Each row has a name. Each piece below is followed by the name of the row it came from, unless a question asks for something else. Each question is about the rows just above it.

Columns, left to right: Q R Y V A
z_559: [ 49   7 -92  -3  40]
z_596: [  7 -92  40  -4  49]
z_762: [ 49  -2 -92   7  40]
Put [ 49  -3 -92   7  40] back in order: which row is it? -> z_559
Which column holds [40 49] top down? -> A
asked: [49  7] -> z_559
[ 40  -3 -92   7  49] is which row reordered? -> z_559
asked: [ -2 -92] -> z_762
[-4  7] is in which column, read top down? -> V

Columns, left to right: E M F N U
z_569: [ 42 -17 -91  19 -87]
z_602: [-91  19 -87 -18  42]
z_81: [ 59  22 -40  28  69]
Put [-91 -87 -17  19  42] back in order: which row is it? -> z_569
asked: [-17 -91] -> z_569

Columns, left to right: Z L P D X G C H J
z_887: [ 22  22  32   0  13 -27 -39  35  34]
z_968: [ 25 -38  74 -10 -57  -4 -16  37  20]
z_664: [ 39 -15 -15   5   1  14  -7 -13  49]
z_322: [  1  14 -15 -13  39   6  49  -7 -15]
z_406: [ -9 -47   7 -12 -40  32  53 -19 -32]
Which column holds this, read top down? [  0 -10   5 -13] -> D
Which column holds [39  1] top down? -> Z
[-15  -7  49   6  39 -13 -15  14   1] is which row reordered? -> z_322

Columns, left to right: Taf gufo dumi gof zudok reri gab
z_309: [-30 -16   8 -10 -30  -7 -16]
z_189: [ 31  28 -20  41  20  43  53]
z_980: [ 31  28  43  53 -20  20  40]
z_401: [ -8  -1  -6  29  39 -21  38]
z_481: [-25  -7  11 -38 -23 -32 -50]
z_528: [  5  12  11 -22 -14 -50 -51]
z_509: [-16 -32 -16 -30 -10   8  -7]
z_993: [  5  12  11  49   6  12 114]
z_883: [-31 -30 -10   8  -7 -16 -16]
z_150: [  5  12  11  49   7  12 114]
Put [-32  -7 -16 -16 -10   8 -30] back in order: which row is it? -> z_509
[-16 -16 -31 -30 -10   8  -7] is which row reordered? -> z_883
Which row holds [-14 -50 -51]? -> z_528
Which row holds these entries in another order? [-20  20  28  31  41  43  53] -> z_189

Columns, left to right: kub gonu madof lakek zin betor gomap
z_811: [ 23   7  -2   0 -20 -13  10]
z_378: [-31 -99 -36  -6  27 -38  -4]
z_334: [ 34  41  16 -12  27  21 -18]
z_809: [-34 -30   1  18  19   4  -6]
z_172: [19 19 -5 26  2  2 -6]
z_243: [-13  -6   8   1   0   3 -15]
z_145: [-21   4  -2  -7  32  27  25]
z_530: [-12   7  10  -2   0 -20  23]
z_446: [-16   5  24  18 -17  -7 -14]
z_584: [ -6  -5  -9  -7  16 -32   2]
z_68: [ 41 -12  34  16 -18  27  22]
z_950: [-11   9  29  -8   8 -74  -5]
Which column holds [-6  4  7  5] top down? -> gonu
Which row holds these entries in another order? [-74 -11  -8  -5   8   9  29] -> z_950
Which column holds this, read top down? [ -6  -6 -15  25  23 -14   2] -> gomap
[ 21 -18  34  41  16 -12  27] is which row reordered? -> z_334
[ 10 -13 -20   0  -2   7  23] is which row reordered? -> z_811
Put [ 22 -18  41  16 -12  34  27] back in order: which row is it? -> z_68

Columns, left to right: poner Sevil Nudom lib borom vusef Pog rit Savab
z_112: [-86  48   3 -93  -2 -23  11  -2 -80]
z_42: [ 92 -53  40  57 -33  69  78 -28  21]
z_792: [-68 -71 -90 -33 -64  -5  45 -28 -81]
z_608: [-32 -71  45 -81 -64 -90 -68  -5 -28]
z_561: [-88  91 -38   3 -69 -49  79  70  -8]
z_659: [ 37 -32  68 -16   3 -41  -5   6  54]
Which column holds [11 78 45] top down? -> Pog
[-28  -5 -68 -90 -64 -81  45 -71 -32] is which row reordered? -> z_608
Which column holds this, read top down? [-90  45] -> Nudom
Which column holds this, read top down? [-28 -28  -5] -> rit

Columns, left to right: W K B T S
z_312: [-15   9 -62 -77  77]
z_990: [ 97 -41  62   6  30]
z_298: [-15  77   9 -63 -77]
Which column holds this, read top down? [  9 -41] -> K
[ 77 -77 -62   9 -15] is which row reordered? -> z_312
asked: [77  9] -> z_298
Which row holds [-15   9]? -> z_312
Which column holds [ 30 -77] top down? -> S
[-15  97] is in which column, read top down? -> W
asked: [-62 -77] -> z_312

Columns, left to right: Leba fuv legel Mafit zega
z_900: [-66  13 -55 -27  82]
z_152: [-66 -27  81  13 -55]
z_85: [-27  66 -66  14  21]
z_597: [-27  14  67  21 -66]
Which row holds these entries in another order? [-55 -27  82 -66  13] -> z_900
Where do [-27  66 -66  14] appear? -> z_85
[-66 -27  14  21  67] is which row reordered? -> z_597
Which row holds these entries in another order? [ 81  13 -27 -55 -66] -> z_152
Which column holds [13 14] top down? -> Mafit
Which column holds [-55  21] top down? -> zega

Columns, left to right: sirag renuz beka tamag
z_226: [-32  67  67  -6]
z_775: [-49  48  48 -20]
z_101: [-46 -17 -17  11]
z_860: [-112    0  -78  -78]
z_136: [15 51 51 36]
z_879: [-68 -21 -21   1]
z_748: [ -2  53  53 -12]
z_706: [-68 -21 -21  29]
z_707: [-56  53  53 -23]
z_35: [ 15  51  51 -22]
z_525: [-112  -78  -78   -1]
z_999: [-36  39  39  -9]
Which column holds [-17 -78  51 -21  53 -21  53  51 -78  39] top down? -> beka
Which row holds these entries in another order? [  -1  -78  -78 -112] -> z_525
Which column holds [  0  51 -21] top down? -> renuz
Where do [15 51 51 36] appear? -> z_136
Which row holds these entries in another order? [-12  53  53  -2] -> z_748
Which row holds [-21 -21   1]? -> z_879
asked: [ 15  51  51 -22] -> z_35

Columns, left to right: sisol Kunif bere Bog dasar Fil
z_998: [ 66   6   1 -48  19  82]
z_779: [ 25   8 -13   4  22   8]
z_137: [ 6 24 22 64 39 18]
z_279: [ -9  24  69 -16  17   7]
z_466: [-17   0  10 -18  -6  -8]
z_284: [16 36 30 30 37 20]
z_456: [-17   0 -38  87  12 -40]
z_421: [ -9  -3 -11 -20  10  -3]
z_797: [-16  54  99  27   1  21]
z_761: [-80 -12  42  28   1 -57]
z_781: [ 69 -23   1 -16 -29  50]
Put [36 30 37 16 20 30] back in order: which row is it? -> z_284
Which row holds [-17   0 -38  87  12 -40]? -> z_456
Which column holds [66 25  6] top down? -> sisol

Columns, left to right: Zem Divud fegig vapul
z_21: [118 -22  -1 -33]
z_222: [118 -22  -1 -12]
z_610: [ 43 -58  -8  76]
z_94: [ -8  42  76 -58]
z_643: [ -1 -12 -22 117]
z_986: [ 43 -22  33 -33]
asked: [-22 117] -> z_643
Which column holds [-1 -8 76] top down? -> fegig
asked: [118 -22  -1 -33] -> z_21
[-22 118 -33  -1] is which row reordered? -> z_21
Which row holds these entries in another order? [-58  -8  76  43] -> z_610
Which row holds these entries in another order? [-22 -12  -1 118] -> z_222
asked: [-22  -1 -12] -> z_222

Columns, left to right: rek Lol Gedov ginap Gutab fas
z_568: [-86 100 -47 -46  -5  27]
z_580: [ 59  -6  45  68 -85 -76]
z_548: [ 35   4  -6  30 -31  19]
z_808: [-37 106  43 -42 -10 -47]
z_527: [ -5 -85 -46 -47 100  27]
z_981: [-37 106  43 -42  43 -47]
The row with [  4  -6  30 -31  19] is -> z_548
Which column holds this, read top down? [  4 106] -> Lol
Where do [-46 -47 100  27] appear? -> z_527
Put [-86 -47 -46  -5  27 100] back in order: which row is it? -> z_568

Columns, left to right: Volo bifi nin kapub Nusus lused vivi poti goluk
z_395: [-44 -60 -28 -57 -73   6 -72  -8   9]
z_403: [ -5 -43  84   5  36 -23  50  69 -10]
z_416: [ -41 -111  -27  -22  -60   -5  -43   84    2]
asked: [ -5 -43  84   2] -> z_416
[-43 -23 -10  -5   5  36  50  69  84] is which row reordered? -> z_403
Put [ 50  69 -10  -5 -43  84   5  36 -23] back in order: which row is it? -> z_403

Columns, left to right: vevat ligan Kudog Kevig mer
z_818: [ 60  -4  79 -92  78]
z_287: [-64  45  -6   4  10]
z_241: [ 68 -15  23  69  47]
z_208: [-65 -13 -88 -45 -83]
z_381: [-59   6  56 102 -21]
asked: [-15  23] -> z_241
Put [-92  78  60  -4  79] back in order: which row is it? -> z_818
Which column holds [-92   4  69 -45] top down? -> Kevig
Which row holds [-65 -13]? -> z_208
Which column holds [  4  69 -45 102] top down? -> Kevig

Columns, left to right: gimok Volur rudod pobu Romo Pasuf
z_139: [ 50   6  49 -53   0  49]
z_996: [ -9  17   4 -11  -9   4]
z_988: [ -5   4   6  -5   1 -11]
z_17: [ 32   4  -9 -31  22   7]
z_117: [10 -1  2  2 -3 -1]
z_465: [ 15 -37 -12   4  -6   3]
z_114: [ -8 -15  -7  14  -1  -1]
z_409: [-24 -17 -38  29  93  30]
z_361: [ 45  15 -37 -12   1  31]
z_225: [-35 -11 -90 -39 -45 -61]
z_355: [ 33   3 -21  -2  12  32]
z_99: [-17 -24 -38  93  31  29]
Which row holds [ 15 -37 -12   1]? -> z_361
Which row holds these entries in another order? [-38 -24 -17  29  30  93] -> z_409

Columns, left to right: sabov Ruta rifo ribuz vogid fug sus Fep sug pibig
z_551: [ -15   21   28   21  -18  -25 -118   -1 -106  -68]
z_854: [ -15   21   28   21  -18  -25 -118   -1 -106   68]
z_895: [ 13   7   2   2   9  13 -67 -30 -39 -29]
z_908: [ 13   7   2   2   8  13 -67 -30 -39 -29]
The row with [ 13   7   2   2   8  13 -67 -30 -39 -29] is -> z_908
asked: [ 13   7   2   2   9  13 -67] -> z_895

Columns, left to right: Ludag zabu Kod kopo
z_656: [ 25  21 -29   4]
z_638: [ 21   4  26 -29]
z_987: [ 68 -72 -96  43]
asked: [ 68 -72 -96] -> z_987
[-29  21   4  26] is which row reordered? -> z_638
Which row holds these entries in another order? [-96  43  68 -72] -> z_987
Which row holds these entries in another order? [ 26 -29  21   4] -> z_638
Which column holds [  4 -72] top down? -> zabu
[-29   4  21  26] is which row reordered? -> z_638

Columns, left to right: tasos Buvaz mivuf ronuf
z_885: [  6 -71 -20 -16]
z_235: [-20 -14 -28  21]
z_177: [  6  78 -20 -16]
z_14: [  6 -77 -20 -16]
z_239: [  68 -102  -76  120]
z_936: [-71 -23 -26 -87]
[-28 -20 -20] is in which column, read top down? -> mivuf
asked: [-71 -20] -> z_885
Which row holds these entries in another order? [ -76  120   68 -102] -> z_239
Which row holds [  6  78 -20 -16]? -> z_177

